Below are the code and all the weights of a small trained network. Each question names an input and a class and asks about switching units off, where a switched-off unit gives its printed mean instead of its output.

import numpy as np


def w(rows, s, z=0):
    codes = np.array(rows[::2]) - 128.0
    scale = np.full(codes.shape[1], s)
    scale[-1] = z or s
    return codes * scale


def norm(h):
    return h / np.sqrt((h * h).mean(-1, keepdims=True) + 1e-5)


def f(y):
    return np.maximum(y, 0)


def log_softmax(a):
    a = a - a.max(-1, keepdims=True)
    return a - np.log(np.exp(a).sum(-1, keepdims=True))


def net(x, mask):
    res = np.array(x, float).reshape(1, 4) / 4 @ E
    u = 0
    for l in range(2):
        y = f(norm(res) @ A[l][:, :-1].T + A[l][:, -1])
        res = res + np.where(mask[u : u + 14], y, B[l][:, -1]) @ B[l][:, :-1]
        u += 14
    return log_softmax(norm(res)[-1] @ U[:, :-1].T + U[:, -1])


A, B = {}, {}
E = w([
[89,95,152,171,170,77,27,182],'x0',
[103,80,138,126,12,79,116,148],'x1',
[146,224,110,113,84,123,67,121],'x2',
[255,102,110,93,158,117,116,152],'x3',
],0.0075)
A[0] = w([
[186,168,162,150,196,168,159,94,52],'0.n1',
[233,97,142,147,177,126,146,119,80],'0.n2',
[192,59,63,77,151,95,111,126,14],'0.n3',
[146,231,64,79,99,177,88,145,42],'0.n4',
[113,159,131,137,205,57,103,132,125],'0.n5',
[105,97,124,135,46,125,155,165,161],'0.n6',
[148,182,109,26,103,206,227,34,77],'0.n7',
[136,210,58,125,115,98,89,77,76],'0.n8',
[211,169,100,117,118,107,98,169,104],'0.n9',
[46,147,149,121,150,151,165,128,14],'0.n10',
[109,175,156,166,222,154,143,137,75],'0.n11',
[118,1,168,128,206,133,249,105,106],'0.n12',
[115,158,105,178,188,219,131,102,3],'0.n13',
[63,148,184,209,90,131,113,70,119],'0.n14',
],0.0097,0.0035)
B[0] = w([
[198,50,53,97,44,66,158,179,182],'0.n1',
[52,161,179,126,143,124,214,112,194],'0.n2',
[120,97,198,97,186,159,249,107,176],'0.n3',
[58,144,62,165,137,168,127,240,196],'0.n4',
[120,42,128,219,107,108,104,76,173],'0.n5',
[224,74,76,101,125,169,154,121,194],'0.n6',
[110,87,170,203,178,41,37,56,255],'0.n7',
[53,151,86,180,116,169,143,219,185],'0.n8',
[50,75,209,153,168,155,215,149,187],'0.n9',
[105,152,198,103,133,160,218,106,164],'0.n10',
[149,41,88,106,60,152,161,53,177],'0.n11',
[42,211,59,195,128,163,50,255,242],'0.n12',
[167,109,104,39,60,162,213,106,168],'0.n13',
[183,149,159,86,218,151,226,101,202],'0.n14',
],0.0078,0.0095)
A[1] = w([
[63,190,179,46,154,128,168,76,120],'1.n1',
[129,41,182,186,162,160,14,64,99],'1.n2',
[175,244,130,125,68,103,134,131,92],'1.n3',
[196,208,140,68,102,136,8,133,97],'1.n4',
[150,71,96,184,146,36,49,35,166],'1.n5',
[242,181,87,98,73,111,109,56,79],'1.n6',
[68,217,197,86,152,70,208,92,120],'1.n7',
[238,223,151,49,92,99,53,82,2],'1.n8',
[153,97,160,171,173,100,89,104,113],'1.n9',
[88,237,45,159,94,196,155,217,124],'1.n10',
[185,2,52,84,5,152,143,129,121],'1.n11',
[139,187,126,147,149,95,224,105,164],'1.n12',
[85,116,106,185,130,194,93,44,126],'1.n13',
[97,75,5,212,235,96,136,122,135],'1.n14',
],0.0078,0.0065)
B[1] = w([
[143,22,208,151,208,184,237,162,151],'1.n1',
[133,171,175,175,189,34,60,39,154],'1.n2',
[63,118,146,86,111,149,86,155,129],'1.n3',
[113,71,89,150,143,126,159,137,128],'1.n4',
[81,98,193,108,169,50,93,19,167],'1.n5',
[67,53,2,199,123,149,145,152,133],'1.n6',
[123,49,158,102,240,105,148,138,163],'1.n7',
[33,19,217,242,200,194,213,110,128],'1.n8',
[75,148,170,110,132,168,91,52,146],'1.n9',
[194,114,68,183,143,159,72,193,216],'1.n10',
[221,131,5,77,104,46,198,49,178],'1.n11',
[115,61,191,119,173,135,139,55,183],'1.n12',
[121,108,161,134,173,80,116,174,168],'1.n13',
[159,200,142,72,51,135,30,101,251],'1.n14',
],0.0077,0.012)
U = w([
[45,148,32,243,131,164,82,208,208],'0',
[82,53,192,158,208,166,232,118,169],'1',
[86,132,156,173,133,38,57,33,175],'2',
[177,75,6,107,42,83,198,64,133],'3',
[105,97,108,172,152,156,118,122,130],'4',
[142,254,204,85,53,193,176,124,2],'5',
[125,211,198,46,50,198,156,123,2],'6',
[148,214,228,33,38,222,150,129,2],'7',
],0.011,0.0065)

Each question gives the input, the list of numbers given to net, and the class t.
The units are the neurons (one row each of A and B). Each row of codes is followed by its name. A weight is (code - 128) times the scale printed after its matrix; where a second scale follows, it is the last column's (A, B and U).
mask holds one flag per neuron, layer by layer. A switched-off neuron (its flag False) gives its mean, the last column of its row in B, instead of its output. The means were averaged over made-up inputs and are rounded, as every weight is.
A unit's drop is (log p(t) with every unit on - log p(t) with that unit switched off) / (log p(t) with every unit on - log p(t) with every unit switched off).
The circuit of an input: a set's keep is (log p(t) with only the set's units on - log p(t) with every unit switched off) / (log p(t) with every unit on - log p(t) with every unit switched off). Starting from the 12 units with the biggest drops (on a tie, the unit counted first), units are removed one at a time, each time the one whose removal leaves the highest keep (on an exact tie, the one counted first), for as long as the keep stays at least 0.8.
units of the circuit, in order: the units of the circuit, biggest drop first
unit that matters most: the unit with the biggest drop
k most important neurons: the k neurons with the biggest drops, biggest first
top k neurons in layer l: the k neurons of layer l with the biggest drops, biggest first
input [-4,-4,7,-8], class 1: top 4 neurons in layer 0	(0.n12, 0.n14, 0.n10, 0.n13)
input [-6,-2,4,7], class 1: unit that matters most	0.n9
input [-4,-7,1,2], class 3: 2 most important neurons	(0.n1, 0.n13)
input [-1,-7,4,2], class 3: top 2 neurons in layer 0	(0.n1, 0.n12)
input [-5,6,5,-7], class 1: top 3 neurons in layer 0	(0.n14, 0.n12, 0.n1)
input [1,-4,-4,-3], class 0: 3 most important neurons	(0.n12, 1.n10, 0.n6)
input [-4,5,8,-6], class 0: 2 most important neurons	(0.n4, 0.n8)
input [-5,-5,-8,-8], class 0: 3 most important neurons	(0.n12, 0.n3, 0.n2)
input [-3,-8,-2,7], class 3: 3 most important neurons	(0.n1, 0.n11, 0.n14)
input [7,0,1,-7], class 1: top 3 neurons in layer 0	(0.n14, 0.n7, 0.n10)
input [-4,-6,4,3], class 3: top 4 neurons in layer 0	(0.n1, 0.n12, 0.n13, 0.n4)
input [-5,-7,-4,-3], class 3: 4 most important neurons	(0.n1, 0.n13, 0.n11, 1.n11)
input [-5,-4,4,-2], class 2: 3 most important neurons	(0.n7, 0.n12, 1.n5)
input [-7,4,2,5], class 2: top 2 neurons in layer 0	(0.n7, 0.n14)
input [2,-3,1,-4], class 1: units of the circuit, in order	(0.n14)
input [0,-7,-5,5], class 3: 2 most important neurons	(0.n1, 0.n11)
input [-6,-2,4,-2], class 2: 2 most important neurons	(0.n7, 0.n12)
input [-6,-8,5,4], class 3: 3 most important neurons	(0.n1, 0.n13, 0.n12)
input [-3,-6,4,1], class 3: top 3 neurons in layer 0	(0.n1, 0.n12, 0.n13)
input [8,-4,5,-2], class 2: units of the circuit, in order	(0.n12)
input [-7,3,4,8], class 1: 2 most important neurons	(0.n9, 0.n3)
input [7,2,3,-7], class 1: 3 most important neurons	(0.n14, 0.n7, 0.n12)
input [-8,-4,-6,-2], class 2: top 2 neurons in layer 0	(0.n7, 0.n4)
